Below is a small trained network, with its code and all its weights. Each question gives an input and a class and asks what happens when units are switched off, that is, made to give their printed mean instead of their output.

import numpy as np


def w(rows, s, z=0):
    codes = np.array(rows[::2]) - 128.0
    scale = np.full(codes.shape[1], s)
    scale[-1] = z or s
    return codes * scale


def norm(h):
    return h / np.sqrt((h * h).mean(-1, keepdims=True) + 1e-5)


def f(y):
    return np.maximum(y, 0)


def log_softmax(a):
    a = a - a.max(-1, keepdims=True)
    return a - np.log(np.exp(a).sum(-1, keepdims=True))


def net(x, mask):
    res = np.array(x, float).reshape(1, 6) / 4 @ E
    u = 0
    for l in range(2):
        y = f(norm(res) @ A[l][:, :-1].T + A[l][:, -1])
        res = res + np.where(mask[u : u + 8], y, B[l][:, -1]) @ B[l][:, :-1]
        u += 8
    return log_softmax(norm(res)[-1] @ U[:, :-1].T + U[:, -1])


A, B = {}, {}
E = w([
[162,77,75,173,93,146,254],'x0',
[174,170,187,129,92,240,112],'x1',
[156,66,213,93,187,123,94],'x2',
[154,155,149,108,155,96,126],'x3',
[186,172,64,128,169,156,91],'x4',
[112,91,111,126,122,162,103],'x5',
],0.0063)
A[0] = w([
[128,124,41,171,161,137,59,7],'L0N0',
[93,195,140,150,34,122,208,114],'L0N1',
[126,68,205,119,205,105,70,87],'L0N2',
[160,105,181,150,117,141,191,86],'L0N3',
[184,113,131,146,78,210,206,66],'L0N4',
[58,13,67,140,103,93,254,58],'L0N5',
[168,110,116,138,142,210,195,144],'L0N6',
[153,128,126,118,159,108,120,96],'L0N7',
],0.0087,0.0021)
B[0] = w([
[164,146,51,77,152,96,109,169],'L0N0',
[124,177,201,105,182,73,152,206],'L0N1',
[167,66,225,103,150,125,61,224],'L0N2',
[66,173,42,133,111,153,73,178],'L0N3',
[236,152,110,183,155,198,154,223],'L0N4',
[104,31,100,187,113,2,118,255],'L0N5',
[170,140,109,174,119,176,145,213],'L0N6',
[69,130,165,113,26,186,55,151],'L0N7',
],0.0099,0.007)
A[1] = w([
[105,179,29,57,161,133,78,88],'L1N0',
[64,101,148,91,200,65,140,161],'L1N1',
[84,157,25,34,109,153,100,5],'L1N2',
[138,151,83,165,159,79,174,159],'L1N3',
[40,2,73,172,68,62,203,99],'L1N4',
[94,171,158,92,144,120,192,140],'L1N5',
[117,137,111,134,95,252,213,52],'L1N6',
[14,233,193,107,111,121,204,66],'L1N7',
],0.0099,0.0023)
B[1] = w([
[74,107,97,95,73,150,155,176],'L1N0',
[167,143,127,149,113,201,139,206],'L1N1',
[122,167,72,49,116,112,101,155],'L1N2',
[110,116,158,111,117,161,95,209],'L1N3',
[146,90,123,186,37,3,150,254],'L1N4',
[80,90,108,139,173,114,134,141],'L1N5',
[160,183,83,166,163,149,157,181],'L1N6',
[53,118,147,112,213,100,195,153],'L1N7',
],0.018,0.0077)
U = w([
[74,152,18,6,75,153,83,105],'0',
[163,78,229,64,155,172,2,196],'1',
[29,145,160,106,232,115,189,8],'2',
[145,51,97,194,37,7,131,234],'3',
[216,204,53,209,165,229,168,117],'4',
],0.0094,0.0016)

Each question gives the input, the list of numbers given to net, and the class t.
The units are the neurons (one row each of A and B). Each row of codes is followed by its name. A weight is (code - 128) times the scale printed after its matrix; where a second scale follows, it is the last column's (A, B and U).
mask holds one flag per neuron, layer by layer. A switched-off neuron (its flag False) gives its mean, the last column of its row in B, instead of its output. The means were averaged over made-up inputs and are rounded, as every weight is.
A unit's drop is (log p(t) with every unit on - log p(t) with that unit switched off) / (log p(t) with every unit on - log p(t) with every unit switched off).
The circuit of an input: a set's keep is (log p(t) with only the set's units on - log p(t) with every unit switched off) / (log p(t) with every unit on - log p(t) with every unit switched off). Starting from the 12 units with the biggest drops (on a tie, the unit counted first), units are removed one at a time, each time the one whose removal leaves the highest keep (on an exact tie, the one counted first), for as long as the keep stays at least 0.8.
circuit, biggest first: the units of the circuit, biggest drop first
k most important neurons of layer l: the k neurons of layer l with the biggest drops, biggest first
drop when u is switched off: that unit's drop, to one decimal
input [-4,1,-1,-2,0,-1], class 1: circuit, biggest first : (L1N4)
input [-2,-2,-7,7,-5,1], class 2: circuit, biggest first : (L0N1, L1N7)
input [-6,0,-7,-6,-5,6], class 2: circuit, biggest first : (L0N5, L1N7, L0N1)
input [-6,-2,-3,1,-7,-6], class 2: circuit, biggest first : (L0N5, L1N7)
input [1,-4,-7,-8,8,0], class 0: circuit, biggest first : (L0N0, L1N2)
input [5,2,-1,3,0,3], class 4: 2 most important neurons of layer 0 : (L0N4, L0N6)
input [-1,4,-7,5,6,-7], class 2: 2 most important neurons of layer 0 : (L0N1, L0N5)
input [-4,-6,3,-8,5,1], class 0: 2 most important neurons of layer 0 : (L0N0, L0N5)
input [-1,1,2,-2,5,-6], class 0: 3 most important neurons of layer 0 : (L0N5, L0N4, L0N2)
input [-4,3,-2,-2,-7,6], class 2: drop when L0N4 is switched off : 0.1
input [-1,-1,1,-3,3,2], class 0: drop when L0N0 is switched off : 0.2
input [3,1,-2,3,6,-4], class 4: drop when L0N2 is switched off : 0.0
